Below is a small trained network, with its code and all its weights. Each question gives an input and a class and asks what happens when units are switched off, that is, made to give their printed mean instead of their output.

import numpy as np


def w(rows, s, z=0):
    codes = np.array(rows[::2]) - 128.0
    scale = np.full(codes.shape[1], s)
    scale[-1] = z or s
    return codes * scale


def f(y):
    return y / 2 * (1 + np.tanh(0.7978845608 * (y + 0.044715 * y**3)))


def log_softmax(a):
    a = a - a.max(-1, keepdims=True)
    return a - np.log(np.exp(a).sum(-1, keepdims=True))


def net(x, mask):
    res = np.array(x, float).reshape(1, 7) / 4 @ E
    y = f(res @ A[0][:, :-1].T + A[0][:, -1])
    res = res + np.where(mask, y, B[0][:, -1]) @ B[0][:, :-1]
    return log_softmax(res[-1] @ U[:, :-1].T + U[:, -1])


A, B = {}, {}
E = w([
[122,159,177,38,140,93,65,106,211,36,232],'x0',
[55,62,102,95,150,166,78,128,125,118,149],'x1',
[89,254,91,107,76,213,136,78,101,182,143],'x2',
[177,79,184,95,78,206,130,137,171,140,128],'x3',
[176,156,162,92,184,121,225,163,192,119,136],'x4',
[151,68,80,41,172,83,119,9,165,205,156],'x5',
[210,69,143,188,176,149,131,54,110,99,161],'x6',
],0.007)
A[0] = w([
[196,144,237,189,90,165,148,156,120,67,132,241],'N0',
[60,143,106,163,129,93,88,148,74,68,132,156],'N1',
[78,122,119,163,131,111,88,139,87,75,129,241],'N2',
[110,138,130,135,113,111,152,192,119,145,56,151],'N3',
[132,172,127,181,114,89,190,228,104,144,1,239],'N4',
[165,157,106,124,157,58,116,64,143,134,179,23],'N5',
[63,149,86,97,76,122,104,134,124,187,99,227],'N6',
[134,109,68,191,112,158,146,104,36,188,79,250],'N7',
[176,32,148,125,177,96,130,117,143,118,121,195],'N8',
[145,201,114,126,178,127,212,127,136,139,135,212],'N9',
[141,110,77,187,127,165,140,102,59,184,71,246],'N10',
[100,168,97,111,131,139,174,132,116,169,116,87],'N11',
[185,34,135,143,196,87,146,131,137,110,130,253],'N12',
],0.0087,0.0021)
B[0] = w([
[234,166,162,148,100,137,212,132,129,88,149,212],'N0',
[92,85,140,200,170,85,105,173,119,109,154,180],'N1',
[106,99,138,186,169,118,119,172,129,119,138,176],'N2',
[115,132,113,139,117,120,118,135,121,100,69,182],'N3',
[134,142,100,121,77,158,114,132,126,98,6,254],'N4',
[155,177,69,99,147,128,108,82,84,125,106,174],'N5',
[119,98,140,139,130,164,118,177,133,141,163,200],'N6',
[148,160,47,123,195,177,108,140,133,165,84,243],'N7',
[144,62,137,144,168,95,192,117,194,187,127,204],'N8',
[176,128,184,175,140,99,194,152,148,112,176,186],'N9',
[153,153,53,114,184,170,113,123,131,187,79,231],'N10',
[145,108,156,153,137,140,153,158,163,138,161,164],'N11',
[127,58,133,125,173,105,191,106,217,222,116,217],'N12',
],0.011,0.0099)
U = w([
[50,112,152,61,8,167,63,111,94,163,174,23],'0',
[182,182,205,150,10,143,165,169,102,7,117,122],'1',
[122,90,105,106,137,82,143,81,164,159,58,27],'2',
[137,79,224,167,173,90,174,159,174,152,255,174],'3',
[135,154,55,118,151,232,99,150,136,151,78,253],'4',
[8,123,112,165,145,90,24,179,29,54,139,100],'5',
[180,245,75,81,128,127,112,46,51,123,166,151],'6',
],0.0077,0.0028)

Each question gives the input, the list of numbers given to net, and the class t.
The units are the neurons (one row each of A and B). Each row of codes is followed by its name. A weight is (code - 128) times the scale printed after its matrix; where a second scale follows, it is the last column's (A, B and U).
mask holds one flag per neuron, in row order. A switched-off neuron (its flag False) gives its mean, the last column of its row in B, instead of its output. The means were averaged over made-up inputs and are rounded, as every weight is.
A unit's drop is (log p(t) with every unit on - log p(t) with that unit switched off) / (log p(t) with every unit on - log p(t) with every unit switched off).
The circuit of an input: a set's keep is (log p(t) with only the set's units on - log p(t) with every unit switched off) / (log p(t) with every unit on - log p(t) with every unit switched off). Starting from the 12 units with the biggest drops (on a tie, the unit counted first), units are removed one at a time, each time the one whose removal leaves the highest keep (on an exact tie, the one counted first), for as long as the keep stays at least 0.8.
circuit, biggest first: the units of the circuit, biggest drop first
unit that matters most: the unit with the biggest drop
top k neurons: the k neurons with the biggest drops, biggest first
drop when u is switched off: that unit's drop, to one decimal
input [-3,-5,-4,0,3,-3,6], class 2: circuit, biggest first -> [N12, N4]
input [3,3,-4,-5,1,-7,-2], class 5: unit that matters most -> N1
input [0,-5,6,-6,-2,8,-6], class 6: top 2 neurons -> [N5, N4]
input [-4,-2,2,-4,7,3,-7], class 1: top 2 neurons -> [N9, N12]
input [-5,3,-2,8,3,-1,4], class 2: circuit, biggest first -> [N12, N8]
input [-1,4,2,7,7,1,-2], class 1: circuit, biggest first -> [N12, N7]
input [5,-2,8,-1,-1,3,-6], class 3: circuit, biggest first -> [N4, N7]
input [1,-3,-1,-8,-1,-2,3], class 5: top 2 neurons -> [N1, N8]
input [3,-2,1,-1,4,6,-1], class 6: top 2 neurons -> [N5, N1]
input [3,-8,-7,-4,7,-8,1], class 1: drop when N4 is switched off -> 0.4
input [4,-3,-8,0,-8,5,8], class 3: drop when N7 is switched off -> 0.5
input [2,-3,2,0,1,1,8], class 3: drop when N7 is switched off -> 0.2
